Below is a small trained network, with its code and all its weights. Each question gives an input and a class and asks what happens when units are switched off, that is, made to give their printed mean instead of their output.

import numpy as np


def w(rows, s, z=0):
    codes = np.array(rows[::2]) - 128.0
    scale = np.full(codes.shape[1], s)
    scale[-1] = z or s
    return codes * scale


def f(y):
    return np.maximum(y, 0)


def log_softmax(a):
    a = a - a.max(-1, keepdims=True)
    return a - np.log(np.exp(a).sum(-1, keepdims=True))


def net(x, mask):
    res = np.array(x, float).reshape(1, 5) / 4 @ E
    y = f(res @ A[0][:, :-1].T + A[0][:, -1])
    res = res + np.where(mask, y, B[0][:, -1]) @ B[0][:, :-1]
    return log_softmax(res[-1] @ U[:, :-1].T + U[:, -1])


A, B = {}, {}
E = w([
[40,118,8,147,138,123,131],'x0',
[162,178,141,105,208,205,97],'x1',
[165,140,122,150,102,151,112],'x2',
[118,56,106,122,133,203,202],'x3',
[131,91,162,196,193,122,132],'x4',
],0.013)
A[0] = w([
[117,181,134,135,158,146,52,71],'n0',
[123,54,122,76,30,96,117,157],'n1',
[112,73,166,252,170,130,73,172],'n2',
[140,223,133,37,214,200,90,138],'n3',
[140,107,120,153,90,223,128,101],'n4',
[204,154,165,164,87,122,105,176],'n5',
[150,177,91,2,89,120,100,222],'n6',
[147,98,121,150,140,196,226,88],'n7',
[171,27,109,38,132,159,222,20],'n8',
[168,81,216,51,121,99,171,92],'n9',
[116,150,127,90,180,211,61,114],'n10',
[116,144,65,136,124,139,100,108],'n11',
[97,152,45,195,140,104,76,136],'n12',
[110,215,130,152,182,24,59,138],'n13',
[64,145,23,190,164,143,123,133],'n14',
[133,92,156,179,69,59,130,150],'n15',
[107,112,168,194,190,80,93,97],'n16',
[170,139,206,157,106,187,99,254],'n17',
[144,142,122,105,165,168,155,50],'n18',
[149,179,118,113,121,75,84,102],'n19',
[142,87,108,99,156,147,215,8],'n20',
],0.011,0.0038)
B[0] = w([
[174,82,137,134,128,89,129,185],'n0',
[107,99,138,238,175,126,170,228],'n1',
[35,188,132,145,105,203,126,218],'n2',
[103,95,103,192,154,78,172,249],'n3',
[89,81,192,111,76,110,114,168],'n4',
[160,133,136,88,68,165,185,211],'n5',
[35,156,132,195,107,240,87,227],'n6',
[114,86,222,140,64,99,114,194],'n7',
[121,83,178,103,49,133,72,205],'n8',
[153,234,148,89,193,147,250,216],'n9',
[156,34,91,195,148,88,172,203],'n10',
[151,163,176,75,136,168,185,175],'n11',
[132,113,163,58,151,120,153,224],'n12',
[155,76,209,109,1,105,143,250],'n13',
[155,160,159,79,147,146,215,246],'n14',
[150,48,24,167,142,81,177,223],'n15',
[27,176,128,185,95,154,85,195],'n16',
[121,114,87,91,106,161,187,229],'n17',
[148,99,137,176,138,80,132,157],'n18',
[131,119,206,115,45,116,129,193],'n19',
[154,89,164,101,70,103,79,172],'n20',
],0.0086,0.013)
U = w([
[144,101,192,89,78,65,103,113],'0',
[142,154,147,27,163,122,225,63],'1',
[148,85,94,198,152,57,170,126],'2',
[50,174,148,174,116,194,103,148],'3',
[114,120,136,108,116,125,156,253],'4',
[109,150,114,109,114,120,124,143],'5',
[132,172,64,100,154,115,29,81],'6',
[170,148,132,149,150,94,1,90],'7',
],0.0093,0.0065)

Each question gives the input, the list of numbers given to net, and the class t.
The units are the neurons (one row each of A and B). Each row of codes is followed by its name. A weight is (code - 128) times the scale printed after its matrix; where a second scale follows, it is the last column's (A, B and U).
mask holds one flag per neuron, in row order. A switched-off neuron (its flag False) gives its mean, the last column of its row in B, instead of its output. The means were averaged over made-up inputs and are rounded, as every weight is.
A unit's drop is (log p(t) with every unit on - log p(t) with that unit switched off) / (log p(t) with every unit on - log p(t) with every unit switched off).
The circuit of an input: a set's keep is (log p(t) with only the set's units on - log p(t) with every unit switched off) / (log p(t) with every unit on - log p(t) with every unit switched off). Starting from the 12 units with the biggest drops (on a tie, the unit counted first), units are removed one at a time, each time the one whose removal leaves the highest keep (on an exact tie, the one counted first), for as long as the keep stays at least 0.8.
units of the circuit, in order: the units of the circuit, biggest drop first
most important unit: the unit with the biggest drop
top k neurons: the k neurons with the biggest drops, biggest first
drop of u: that unit's drop, to one decimal
input [7,-5,0,1,0], class 1: units of the circuit, in order -> (n14)
input [3,-7,7,5,-4], class 2: top 2 neurons -> (n1; n13)
input [7,-7,-5,2,-6], class 1: top 4 neurons -> (n14; n11; n12; n3)
input [-3,6,-4,7,0], class 0: units of the circuit, in order -> (n8; n7)
input [-5,2,7,6,-7], class 3: top 2 neurons -> (n6; n13)
input [1,-4,3,-2,-3], class 2: units of the circuit, in order -> (n1; n15)
input [-4,8,5,0,7], class 2: top 3 neurons -> (n10; n3; n6)
input [7,-3,5,8,8], class 0: units of the circuit, in order -> (n7; n20)
input [-1,5,3,6,-8], class 3: top 3 neurons -> (n6; n13; n15)
input [-8,-7,7,0,3], class 1: top 2 neurons -> (n9; n5)
input [4,7,-7,4,6], class 2: top 4 neurons -> (n10; n6; n3; n18)
input [1,3,4,-1,-4], class 3: top 2 neurons -> (n6; n15)
input [1,-5,4,7,5], class 0: units of the circuit, in order -> (n7; n8)
input [-5,3,-7,-5,8], class 3: most important unit -> n16
input [-6,-3,1,6,7], class 3: top 4 neurons -> (n2; n13; n14; n12)
input [-6,-8,7,-5,-2], class 2: top 3 neurons -> (n15; n1; n14)
input [3,-3,-1,5,7], class 3: top 2 neurons -> (n2; n13)
input [-6,-3,1,6,8], class 3: top 4 neurons -> (n2; n13; n16; n14)
input [2,2,-6,-3,8], class 3: drop of n1 -> 0.0
input [-2,4,1,0,2], class 2: drop of n3 -> 0.2
input [-6,-1,3,-5,2], class 1: drop of n9 -> 0.5
input [5,8,-5,8,-8], class 0: most important unit -> n8
